How the units are linked:
zo: J804->J613, J312->J439, J534->J669, J451->J720, J844->J136, J636->J217, J603->J376, J138->J618, J210->J75, J146->J628, J217->J394, J896->J590, J53->J724, J614->J595, J412->J492, J439->J168, J732->J349, J669->J300, J222->J804, J618->J230, J103->J860, J309->J753, J741->J370, J767->J482, J353->J768, J21->J537, J123->J825, J462->J200, J986->J849, J466->J28, J239->J534, J482->J695, J28->J605, J431->J123, J476->J468, J72->J239, J68->J58, J735->J636, J510->J732, J352->J307, J200->J151, J696->J374, J586->J146, J128->J508, J230->J450, J605->J510, J79->J98, J676->J696, J992->J412, J619->J857, J83->J821, J613->J431, J911->J476, J58->J641, J849->J138, J768->J256, J370->J103, J256->J280, J857->J24, J136->J34, J80->J735, J24->J392, J392->J747, J860->J504, J594->J180, J131->J702, J151->J72, J508->J365, J720->J80, J628->J614, J641->J466, J376->J844, J747->J309, J349->J352, J695->J353, J34->J451, J492->J603, J537->J594, J702->J210, J307->J911, J770->J312, J280->J676, J450->J992, J651->J79, J394->J128, J374->J53, J168->J68, J75->J586, J821->J462, J413->J651, J365->J222, J724->J159, J753->J767, J504->J131, J595->J896, J590->J21, J323->J770, J180->J619, J468->J83, J300->J413, J159->J986, J825->J323, J98->J741
pe: J804->J695, J312->J374, J534->J394, J451->J594, J844->J590, J636->J24, J603->J595, J138->J702, J210->J168, J146->J641, J217->J392, J896->J510, J53->J370, J614->J28, J412->J628, J439->J53, J732->J992, J669->J128, J222->J482, J618->J210, J103->J825, J309->J200, J741->J431, J767->J72, J353->J669, J21->J349, J123->J256, J462->J720, J986->J504, J466->J138, J239->J217, J482->J239, J28->J618, J431->J768, J476->J844, J72->J636, J68->J159, J735->J857, J510->J450, J352->J492, J200->J80, J696->J98, J586->J58, J128->J309, J230->J75, J605->J230, J79->J804, J676->J79, J992->J146, J619->J476, J83->J34, J613->J353, J911->J376, J58->J986, J849->J131, J768->J300, J370->J123, J256->J413, J857->J468, J136->J21, J80->J619, J24->J83, J392->J821, J860->J323, J594->J307, J131->J312, J151->J735, J508->J753, J720->J180, J628->J466, J641->J849, J376->J896, J747->J462, J349->J412, J695->J534, J34->J537, J492->J614, J537->J352, J702->J439, J307->J603, J770->J696, J280->J651, J450->J586, J651->J222, J394->J747, J374->J741, J168->J724, J75->J68, J821->J451, J413->J365, J365->J767, J724->J103, J753->J151, J504->J770, J595->J605, J590->J732, J323->J676, J180->J911, J468->J136, J300->J508, J159->J860, J825->J280, J98->J613
bu: J804->J222, J312->J770, J534->J239, J451->J34, J844->J376, J636->J735, J603->J492, J138->J849, J210->J702, J146->J586, J217->J636, J896->J595, J53->J374, J614->J628, J412->J992, J439->J312, J732->J510, J669->J534, J222->J365, J618->J138, J103->J370, J309->J747, J741->J98, J767->J753, J353->J695, J21->J590, J123->J431, J462->J821, J986->J159, J466->J641, J239->J72, J482->J767, J28->J466, J431->J613, J476->J911, J72->J151, J68->J168, J735->J80, J510->J605, J352->J349, J200->J462, J696->J676, J586->J75, J128->J394, J230->J618, J605->J28, J79->J651, J676->J280, J992->J450, J619->J180, J83->J468, J613->J804, J911->J307, J58->J68, J849->J986, J768->J353, J370->J741, J256->J768, J857->J619, J136->J844, J80->J720, J24->J857, J392->J24, J860->J103, J594->J537, J131->J504, J151->J200, J508->J128, J720->J451, J628->J146, J641->J58, J376->J603, J747->J392, J349->J732, J695->J482, J34->J136, J492->J412, J537->J21, J702->J131, J307->J352, J770->J323, J280->J256, J450->J230, J651->J413, J394->J217, J374->J696, J168->J439, J75->J210, J821->J83, J413->J300, J365->J508, J724->J53, J753->J309, J504->J860, J595->J614, J590->J896, J323->J825, J180->J594, J468->J476, J300->J669, J159->J724, J825->J123, J98->J79
ko: J804->J413, J312->J860, J534->J767, J451->J468, J844->J307, J636->J200, J603->J349, J138->J58, J210->J849, J146->J230, J217->J151, J896->J492, J53->J770, J614->J992, J412->J510, J439->J504, J732->J595, J669->J482, J222->J300, J618->J641, J103->J374, J309->J217, J741->J676, J767->J128, J353->J222, J21->J376, J123->J98, J462->J24, J986->J168, J466->J586, J239->J753, J482->J508, J28->J146, J431->J79, J476->J594, J72->J309, J68->J702, J735->J462, J510->J614, J352->J590, J200->J392, J696->J825, J586->J618, J128->J239, J230->J466, J605->J628, J79->J256, J676->J123, J992->J605, J619->J451, J83->J619, J613->J651, J911->J537, J58->J210, J849->J68, J768->J804, J370->J696, J256->J613, J857->J720, J136->J911, J80->J821, J24->J80, J392->J735, J860->J53, J594->J136, J131->J159, J151->J747, J508->J534, J720->J83, J628->J450, J641->J75, J376->J352, J747->J636, J349->J896, J695->J365, J34->J476, J492->J732, J537->J844, J702->J986, J307->J21, J770->J103, J280->J431, J450->J28, J651->J768, J394->J72, J374->J323, J168->J131, J75->J138, J821->J857, J413->J353, J365->J669, J724->J312, J753->J394, J504->J724, J595->J412, J590->J603, J323->J370, J180->J34, J468->J180, J300->J695, J159->J439, J825->J741, J98->J280
sa: J804->J79, J312->J131, J534->J695, J451->J821, J844->J476, J636->J72, J603->J307, J138->J466, J210->J618, J146->J992, J217->J239, J896->J376, J53->J439, J614->J492, J412->J349, J439->J702, J732->J590, J669->J353, J222->J651, J618->J28, J103->J724, J309->J128, J741->J374, J767->J365, J353->J613, J21->J136, J123->J370, J462->J747, J986->J58, J466->J628, J239->J482, J482->J222, J28->J614, J431->J741, J476->J619, J72->J767, J68->J75, J735->J151, J510->J896, J352->J537, J200->J309, J696->J770, J586->J450, J128->J669, J230->J605, J605->J595, J79->J676, J676->J323, J992->J732, J619->J80, J83->J24, J613->J98, J911->J180, J58->J586, J849->J641, J768->J431, J370->J53, J256->J123, J857->J735, J136->J468, J80->J200, J24->J636, J392->J217, J860->J159, J594->J451, J131->J849, J151->J753, J508->J300, J720->J462, J628->J412, J641->J146, J376->J911, J747->J394, J349->J21, J695->J804, J34->J83, J492->J352, J537->J34, J702->J138, J307->J594, J770->J504, J280->J825, J450->J510, J651->J280, J394->J534, J374->J312, J168->J210, J75->J230, J821->J392, J413->J256, J365->J413, J724->J168, J753->J508, J504->J986, J595->J603, J590->J844, J323->J860, J180->J720, J468->J857, J300->J768, J159->J68, J825->J103, J98->J696

In the rows, zero is written as 160.

The rows follow the links: the fewer symbols apart two units are, the more alike their rows tend to be.

Each row is also shifted at random along 9 hidden directions that mean nothing.

Each row, then its unit:
 115   122   158   109   166   156   129   141   163   138   144   166   147   139   206   177   182   143   170   136   158   171   204   130   170   167   129   143   147   142   159   158   181   138   145   172   169   157   147   173   124: J349
  94   207   165   137   181   184   178   189   152   164   183   105   183   169   191   184   220   199   198   181   133   148   146   149   149   169   146   201   185   163   205   154   174   163   174   110   213   151   166   103   141: J128
 176   154   144   199   103   132   152   174   134   171   137   165   109   130   189   160   133   141   138   164   117   153   124   139   183   181   144   165   102   145   146   145   163   188   156   221   137   162   190   160   146: J80
  57   180   154   153   140   159   122   138   143   151   160   216   142   105   173   167   133    74   111   118   164   175   155   159   194   144   176   116   122   152   121   178   152   125    88   191   150   150   178   194   119: J412
 143   152   161   175   163   170   184   198   138   185   163   122   160   177   163   150   151   127   150   183   164   116   149   149   190   157   140   204   151   179   186   169   153   154   185   153   131   127   174   187   179: J534
 249   120   206   128   135   133   180   100   197   163   143   154    50   196   167    86    76   249   180   204   231   239   164   128    59   166   228   150   137   140   173   123   165   184   198   213   124   162   227   143   175: J696
 110   127   161   149   140   177   137   193   132   160   149   122   166   176   133   130   225   117   185   137   155   157   178   188   195   209   163   161   175   202   123   135   187   139   133   145    94    71   103   183   205: J307
 214   174   112   195   184   174   186   201   146   183   158   112   223   188   185   145   179   184   186   184   104   190   136   122   176   102   127   179   235   103   163   156   157   158   173   133   208   169   156   123   166: J200
 211   155   165   167   186   172   155   152   177   175   116   141   189   172   125   171   167   149   178   143   163   113   194   154   185   133   134   130   123   166   140   172   191   146   177   188   163   122   125   192   196: J210
 209   240   179   158   169   130   146   138   157   212   155   176   135   146   172   132   153   116   161   131   141   127   159   136   189   134   173   111   114   148   143   189   198   123   149   176   177   114   187   168   171: J849
 198   119   127   134   185   161   132   131   172   112   152   227   142   128   226   204   140   142   172   140   162   167   201   122   146   148   153   151   161   118   155   166   131   136   122   164   187   238   150   213   120: J896
 102   123   149   173   177   127   170   149   186   147   172   194   252   175    70   169   131   133   110   167   203   164   182   182   175   116   124   126   213   207   148   207   109   156   196   138   139   153   134   201   153: J439
 210   134   166   159   175   192   207   141   195   186   145   117   169   178   141   134   148   148   167   187   189   179   172   156   153   145   196   178   164   144   172   158   167   163   179   157   154   121   146   162   179: J280
 167   160   130   137   185   154   142   153   152   153   153   178   170   143   211   180   182   166   186   134   129   188   169   117   163   121   158   159   190    82   152   159   183   122   145   162   196   185   136   146   145: J376
  85   182   218   116   137   133   140   120   185   177   137   132   130   160   134   129   180   177   171   149   179   163   189   151   152   194   156   105   102   212   147   158   211   169   181   188   155    81   172   147   155: J702
 158   101   169   140   157   135   181   121   193   154   152   157   154   167   121   171    92   176   134   188   219   188   173   143   119   115   167   148   153   148   181   171   144   166   207   191   139   155   182   161   144: J323
 172   157   181   160   158   153   180   159   168   161   182   182   121   153   193   161   141   165   140   184   173   123   160   168   152   206   160   205   134   185   208   173   138   189   182   142   162   216   186   176   145: J300
 136   170   178   162   157   131   181   144   173   199   208   163   154   180   122   128   144   172   127   169   160   151   152   219   165   174   163   158   182   162   192   169   168   180   200   125   155   168   189    87   164: J98
 180   174   186   143   174   127   167   142   163   177   156   165   186   168   128   156   154   170   143   175   175   154   162   154   168   118   122   132   161   157   191   192   169   143   210   173   160   140   172   135   146: J312
 203   210   165   156   174   183   138   177   112   205   146   151   160   175   183    68   188    98   163   136   146   198   148   145   220   123   165   128   187   130   124   164   199    93   106   161   132    92   164   171   194: J732
 166   132   186   188   161   214   209   180   159   201    93    85   182   176   134   134   175   150   153   195   175   141   149   157   203   154   139   206   115   158   178   157   194   178   198   209   128    99   122   176   206: J222
 214   167   112   200   171   191   188   202   145   182   152   116   190   177   185   148   167   104   191   182   128   154   153   125   187   131   166   185   192   149   150   159   130   144   140   133   161   119   154   202   178: J151
 121   143   163   157   167   201   129   165   151   123   154   174   187   171   125   149   170   158   152   140   193   184   173   204   166   164   154   132   183   193   122   147   151   152   111   155   137   165   136   187   175: J992
 235   117   137   144   181   192   189   183   167   163   124    70   156   190   218   164   167   177   226   201   152   163   185    76   141   140   139   198   164   139   183   137   165   157   185   158   183   125   165   185   165: J309
 141   143   153   135   141    97   124   197   114   177   207   163   146   167   181   140   173   155   138   125   134   152   155   153   185   174   128   163   199   156   159   160   188   134   182   131   135   150   179   128   164: J136
 121   133   129   214   159   187   187   191   162   144   152   135   191   189   134   180   156   188   185   192   146   144   143   188   150   159   151   196   189   167   163   138   123   192   172   148   153   185   139   163   190: J394
 126   128   177   137   170   171   191   187   157   182   150    88   167   187   177   132   155   173   154   195   192   170   165   111   161   148   137   204   169   174   190   164   175   161   208   156   152   117   179   171   166: J482

Start, symbols taken left to right, then the unit you end at.
Answer with the unit's name.
 266   154   134   198   147   177   164   208   129   154   143   142   180   181   169   139   185   189   180   172   133   191   128   151   163   166   157   189   203   145   138   134   154   171   150   160   144   169   137   163   193
pe zo bu ko zo pe bu zo zo => J180
  59    65   127   144   148   132   146   157   164   143   138   147   185   153   154   177   132   166   137   139   178   215   179   109   149   116   152   159   188   118   122   152   172   149   180   196   144   143   134   177   155
zo pe sa pe sa pe zo ko ko sa => J594
  50   234   191   141   160   128   172   182   134   214   218   139   157   170   185   110   168   181   120   170   150   180   118   151   172   155   149   182   196   162   200   181   188   159   195   117   188   150   223    81   138
sa zo pe bu sa zo sa sa => J741
 191   118   175   148   173   174   182   155   175   160   156   129   185   179    99   179   165   145   162   183   194   122   180   197   167   157   142   161   152   192   192   168   152   157   199   152   125   117   138   157   171
pe zo ko bu bu zo => J98
 154   236   173   171   164   133   163   125   181   150   196   235   174   158   131   138   144   169   152   168   184   208   139   177   118   151   219   121   201   177   147   187   112   155   135   132   171   185   174   159   145
pe sa pe ko sa bu ko pe => J696
 151   211   173   149   179   133   180   162   152   226   222   142   185   171   135   129   171   131   124   159   140   139   142   198   200   132   150   154   198   142   203   191   184   139   200   104   176   129   189    72   152
zo pe zo ko sa bu bu bu => J79
 192   136   212    99   154   134   165   132   175   171   145   122   128   184   143   120   147   177   164   189   219   185   186   125   134   160   152   137   136   196   188   163   180   146   209   180   123    84   192   162   150
pe ko sa zo ko zo pe ko => J103
 176   232   155   164   171   128   159   127   178   180   174   218   167   129   161   147   124    89   138   146   172   174   159   120   163   116   211   116   156   157   131   211   129   120   126   156   177   141   180   212   138
zo zo sa zo bu bu => J75
 164   123   131   179   162   142   142   152   154   138   141   205   153   153   177   183   148   203   173   142   132   173   158   159   147   138   150   160   176    86   145   141   171   157   164   198   163   229   131   143   173
sa zo zo zo sa ko sa => J636
  89   156   155   165   150   202   178   179   167   143   145    95   164   171   162   187   205   177   213   188   141   151   160   166   145   201   163   192   152   191   170   127   156   187   154   146   169   122   141   151   161
bu sa sa sa sa sa sa => J741
 175   198   135   141   157   142   137   199   121   155   204   172   177   129   206   193   208   139   154   133   120   165   131   137   175   168   164   180   199   149   158   167   160   133   137   115   188   165   157   140   130
ko sa pe pe zo ko bu pe sa bu => J21
 228   142   137   159   160   121   128   199   108   178   183   185   136   155   190   164   178   101   158   124   117    90   167   167   217   179   128   171   159   153   163   167   175   119   163   141   116   157   153   180   184
pe sa bu bu zo zo => J537
 111    96   191   103   170   147   181   147   197   158   183   126   166   156   180   196   178   174   134   177   181   115   212   157   169   215    93   202   138   204   231   179   173   197   232   123   188   181   166   144   110
ko bu bu zo ko pe sa sa => J804
  58   165   133   203   119   164   167   153   170   137   128   154   168   123   167   211   165   197   162   170   106   187   125   156   145   170   155   165   131   127   145   134   155   214   150   210   197   188   149   111   121
bu zo bu sa bu bu zo sa => J747
  64   124   135   157   138   126   139   166   152   134   167   177   181   139   160   197   154   205   136   135   149   209   139   140   134   138   162   169   195   113   134   145   168   167   171   183   173   193   143   123   144
ko bu pe pe sa pe ko => J595
 128   171   149   181   178   179   203   134   201   167   186   170   202   157   129   169   149   169   140   175   168   189   151   194   141   140   204   177   201   130   172   172   135   184   164   130   198   195   142   123   151
zo zo ko zo zo ko => J374
 218   149   195   127   173   142   172   127   187   135   160   170   156   192   135   142   153   237   182   197   212   197   177   159    95   164   161   143   187   184   186   158   144   171   198   153   154   177   172   147   155
zo sa sa pe ko zo sa ko ko zo => J641
 259   143   158   109   204   175   138   175   143   156   148   138   168   189   217   150   236   191   225   150   128   153   201   139   175   167   110   164   203   123   180   142   205   124   166   128   182   170   124   142   172
bu bu zo sa sa sa => J180
